Below is a small trained network, with its code and all its weights. Each question gives an input and a class and asks what happens when units are switched off, that is, made to give their printed mean instead of their output.

import numpy as np


def w(rows, s, z=0):
    codes = np.array(rows[::2]) - 128.0
    scale = np.full(codes.shape[1], s)
    scale[-1] = z or s
    return codes * scale


def norm(h):
    return h / np.sqrt((h * h).mean(-1, keepdims=True) + 1e-5)


def f(y):
    return np.maximum(y, 0)


def log_softmax(a):
    a = a - a.max(-1, keepdims=True)
    return a - np.log(np.exp(a).sum(-1, keepdims=True))


def net(x, mask):
    res = np.array(x, float).reshape(1, 3) / 4 @ E
    u = 0
    for l in range(4):
        y = f(norm(res) @ A[l][:, :-1].T + A[l][:, -1])
        res = res + np.where(mask[u : u + 3], y, B[l][:, -1]) @ B[l][:, :-1]
        u += 3
    return log_softmax(norm(res)[-1] @ U[:, :-1].T + U[:, -1])


A, B = {}, {}
E = w([
[71,18,46,136,121],'x0',
[133,161,121,254,140],'x1',
[50,188,40,172,191],'x2',
],0.0085)
A[0] = w([
[215,255,210,83,134,2],'L0N0',
[90,199,228,66,209,157],'L0N1',
[107,148,99,183,114,32],'L0N2',
],0.0084,0.0075)
B[0] = w([
[40,61,127,72,4,218],'L0N0',
[189,239,123,38,21,255],'L0N1',
[136,205,85,2,173,139],'L0N2',
],0.009,0.0053)
A[1] = w([
[241,35,207,79,234,2],'L1N0',
[216,222,255,212,147,129],'L1N1',
[128,29,57,65,79,72],'L1N2',
],0.0068,0.0059)
B[1] = w([
[190,176,107,93,124,145],'L1N0',
[202,147,125,131,9,233],'L1N1',
[83,90,171,110,124,254],'L1N2',
],0.013,0.0032)
A[2] = w([
[254,118,235,210,41,254],'L2N0',
[88,216,73,128,201,79],'L2N1',
[114,53,101,127,119,59],'L2N2',
],0.0089,0.0063)
B[2] = w([
[195,244,51,10,62,254],'L2N0',
[110,187,85,198,110,155],'L2N1',
[143,98,149,43,191,147],'L2N2',
],0.013,0.011)
A[3] = w([
[241,215,170,47,33,198],'L3N0',
[96,11,73,88,255,94],'L3N1',
[208,203,204,115,157,2],'L3N2',
],0.0077,0.0082)
B[3] = w([
[250,115,16,170,45,253],'L3N0',
[92,136,233,33,146,150],'L3N1',
[13,89,22,132,29,128],'L3N2',
],0.011,0.017)
U = w([
[225,179,63,18,2,238],'0',
[69,228,28,227,140,87],'1',
[7,39,183,22,173,170],'2',
[182,86,212,211,198,2],'3',
],0.011,0.0082)

Each question gives the input, the list of numbers given to net, and the class t.
The units are the neurons (one row each of A and B). Each row of codes is followed by its name. A weight is (code - 128) times the scale printed after its matrix; where a second scale follows, it is the last column's (A, B and U).
mask holds one flag per neuron, layer by layer. A switched-off neuron (its flag False) gives its mean, the last column of its row in B, instead of its output. The means were averaged over made-up inputs and are rounded, as every weight is.
A unit's drop is (log p(t) with every unit on - log p(t) with that unit switched off) / (log p(t) with every unit on - log p(t) with every unit switched off).
The circuit of an input: a set's keep is (log p(t) with only the set's units on - log p(t) with every unit switched off) / (log p(t) with every unit on - log p(t) with every unit switched off). Starting from all 12 units, units are removed one at a time, each time the one whose removal leaves the highest keep (on an exact tie, the one counted first), for as long as the keep stays at least 0.8.
circuit, biggest first: the units of the circuit, biggest drop first
k most important neurons: the k neurons with the biggest drops, biggest first
top k neurons in layer l: the k neurons of layer l with the biggest drops, biggest first
drop of u: that unit's drop, to one decimal
input [4,1,8], class 1: circuit, biggest first	[L2N0; L3N0]
input [-1,3,5], class 1: top neuron in layer 0	[L0N1]
input [4,-4,-1], class 2: 3 most important neurons	[L2N0; L3N0; L0N1]
input [1,7,3], class 1: 3 most important neurons	[L0N1; L0N2; L2N0]
input [5,4,3], class 1: 3 most important neurons	[L0N0; L2N0; L2N1]
input [7,2,6], class 1: 2 most important neurons	[L0N0; L2N1]
input [0,4,3], class 1: 3 most important neurons	[L0N1; L0N2; L2N0]
input [6,-3,7], class 2: 2 most important neurons	[L2N0; L3N0]
input [2,-6,1], class 2: top 2 neurons in layer 1	[L1N1; L1N2]
input [3,4,0], class 1: 4 most important neurons	[L0N0; L1N2; L1N1; L2N0]
input [1,1,1], class 1: top 2 neurons in layer 0	[L0N0; L0N1]
input [2,-4,-1], class 2: top 2 neurons in layer 1	[L1N1; L1N2]
input [5,0,8], class 1: top 2 neurons in layer 2	[L2N1; L2N0]
input [8,-5,1], class 2: drop of L0N2	0.0
input [4,-1,3], class 2: drop of L3N0	0.2
input [8,-6,1], class 2: drop of L2N0	0.4
input [-1,4,7], class 1: drop of L2N0	0.3
